Below are the code and all the weights of a small trained network. Each question names an input and a class and asks about switching units off, where a switched-off unit gives its printed mean instead of its output.

import numpy as np


def w(rows, s, z=0):
    codes = np.array(rows[::2]) - 128.0
    scale = np.full(codes.shape[1], s)
    scale[-1] = z or s
    return codes * scale


def f(y):
    return np.maximum(y, 0)


def log_softmax(a):
    a = a - a.max(-1, keepdims=True)
    return a - np.log(np.exp(a).sum(-1, keepdims=True))


def net(x, mask):
    res = np.array(x, float).reshape(1, 7) / 4 @ E
    y = f(res @ A[0][:, :-1].T + A[0][:, -1])
    res = res + np.where(mask, y, B[0][:, -1]) @ B[0][:, :-1]
    return log_softmax(res[-1] @ U[:, :-1].T + U[:, -1])


A, B = {}, {}
E = w([
[113,208,185,182,105,59,105,84,87,57,154],'x0',
[180,77,145,171,101,152,240,88,102,121,83],'x1',
[89,125,210,92,245,183,159,110,136,119,163],'x2',
[111,82,75,207,181,109,160,187,138,60,169],'x3',
[50,57,157,166,123,114,87,92,209,124,57],'x4',
[185,170,144,201,149,118,128,141,215,232,141],'x5',
[133,123,134,127,127,124,126,133,126,128,129],'x6',
],0.012)
A[0] = w([
[102,94,108,78,100,104,133,130,54,58,86,101],'neuron 0',
[171,173,140,201,153,91,113,169,198,233,155,4],'neuron 1',
[143,59,80,74,151,167,151,159,154,216,135,105],'neuron 2',
[160,79,155,148,107,139,233,88,80,96,76,143],'neuron 3',
[169,167,95,76,140,149,152,158,67,116,166,150],'neuron 4',
[112,84,93,68,122,159,146,147,129,113,126,104],'neuron 5',
[74,46,150,150,138,116,59,75,172,100,52,97],'neuron 6',
[146,183,147,175,125,117,112,74,90,97,126,81],'neuron 7',
[82,168,97,94,153,92,63,164,153,150,170,103],'neuron 8',
[100,93,84,216,158,133,152,224,126,63,185,47],'neuron 9',
[142,163,199,37,43,172,91,63,98,195,109,124],'neuron 10',
[95,168,181,173,103,59,136,93,105,79,150,98],'neuron 11',
[104,108,109,81,143,135,42,144,90,88,133,120],'neuron 12',
[100,118,192,75,248,136,168,106,146,105,151,45],'neuron 13',
[149,163,194,146,173,129,117,90,130,74,138,101],'neuron 14',
[163,124,27,166,21,68,83,147,124,121,93,93],'neuron 15',
],0.012,0.0036)
B[0] = w([
[67,160,151,139,150,103,209,116,69,124,99,211],'neuron 0',
[62,177,161,150,179,128,165,151,57,102,39,235],'neuron 1',
[120,108,64,87,143,78,65,166,141,104,137,221],'neuron 2',
[182,86,130,179,176,151,67,58,102,159,99,212],'neuron 3',
[193,224,124,183,119,135,132,150,125,79,171,208],'neuron 4',
[78,134,64,105,177,115,94,161,121,86,113,180],'neuron 5',
[229,235,152,129,114,121,148,150,151,43,161,225],'neuron 6',
[142,84,79,115,143,77,94,161,151,84,126,180],'neuron 7',
[232,65,124,143,136,168,68,66,140,201,94,209],'neuron 8',
[67,100,162,166,10,229,114,149,183,120,130,227],'neuron 9',
[78,79,176,133,52,193,121,154,160,89,142,237],'neuron 10',
[116,75,72,83,135,103,71,139,123,69,116,203],'neuron 11',
[144,117,159,182,171,119,140,106,90,169,25,197],'neuron 12',
[101,130,140,87,153,106,195,85,178,194,187,223],'neuron 13',
[128,92,97,103,126,76,159,144,144,137,140,178],'neuron 14',
[104,130,147,92,158,84,180,99,177,219,200,250],'neuron 15',
],0.011,0.019)
U = w([
[64,82,172,114,2,216,123,172,154,109,143,178],'0',
[60,159,153,123,176,117,173,149,58,115,42,252],'1',
[104,126,128,61,126,80,180,104,164,206,232,53],'2',
[119,77,32,65,129,64,75,211,135,83,125,81],'3',
[215,83,135,166,147,171,78,68,109,181,74,64],'4',
[235,237,135,128,99,138,148,193,127,73,193,100],'5',
],0.011,0.0019)

Each question gives the input, the list of numbers given to net, and the class t.
The units are the neurons (one row each of A and B). Each row of codes is followed by its name. A weight is (code - 128) times the scale printed after its matrix; where a second scale follows, it is the last column's (A, B and U).
mask holds one flag per neuron, in row order. A switched-off neuron (its flag False) gives its mean, the last column of its row in B, instead of its output. The means were averaged over made-up inputs and are rounded, as every weight is.
A unit's drop is (log p(t) with every unit on - log p(t) with that unit switched off) / (log p(t) with every unit on - log p(t) with every unit switched off).
most important unit: the unit with the biggest drop
k most important neurons: the k neurons with the biggest drops, biggest first
drop when u is switched off: that unit's drop, to one decimal
input [-4,5,-6,-7,-5,-1,2], class 0: most important unit -> neuron 10
input [-8,1,4,5,2,6,-6], class 3: 2 most important neurons -> neuron 2; neuron 0
input [5,8,7,-1,-8,3,1], class 4: 3 most important neurons -> neuron 3; neuron 6; neuron 15
input [0,-8,4,-5,8,-5,-1], class 4: 2 most important neurons -> neuron 12; neuron 8
input [1,-3,0,8,8,-2,-6], class 0: 2 most important neurons -> neuron 9; neuron 4
input [-7,8,-1,-5,2,-4,-7], class 4: 2 most important neurons -> neuron 3; neuron 11
input [-5,-7,5,2,-2,-4,-8], class 4: 2 most important neurons -> neuron 8; neuron 12
input [-8,1,-5,0,-3,2,-1], class 3: 2 most important neurons -> neuron 2; neuron 13
input [3,1,-5,5,0,-1,6], class 0: 4 most important neurons -> neuron 9; neuron 13; neuron 14; neuron 2
input [8,-2,2,-8,5,6,-6], class 0: 3 most important neurons -> neuron 10; neuron 2; neuron 5
input [7,3,7,-6,2,4,-5], class 2: 3 most important neurons -> neuron 13; neuron 9; neuron 14
input [1,6,-2,-1,7,1,-2], class 5: 2 most important neurons -> neuron 6; neuron 8
input [-6,-3,-2,-8,-8,2,0], class 0: drop when neuron 6 is switched off -> 0.9
input [8,-3,3,4,-7,6,-7], class 3: most important unit -> neuron 11
input [-2,-7,-1,3,-5,-3,-3], class 4: drop when neuron 12 is switched off -> 0.1
input [-6,4,3,1,-4,7,2], class 1: drop when neuron 1 is switched off -> 2.1
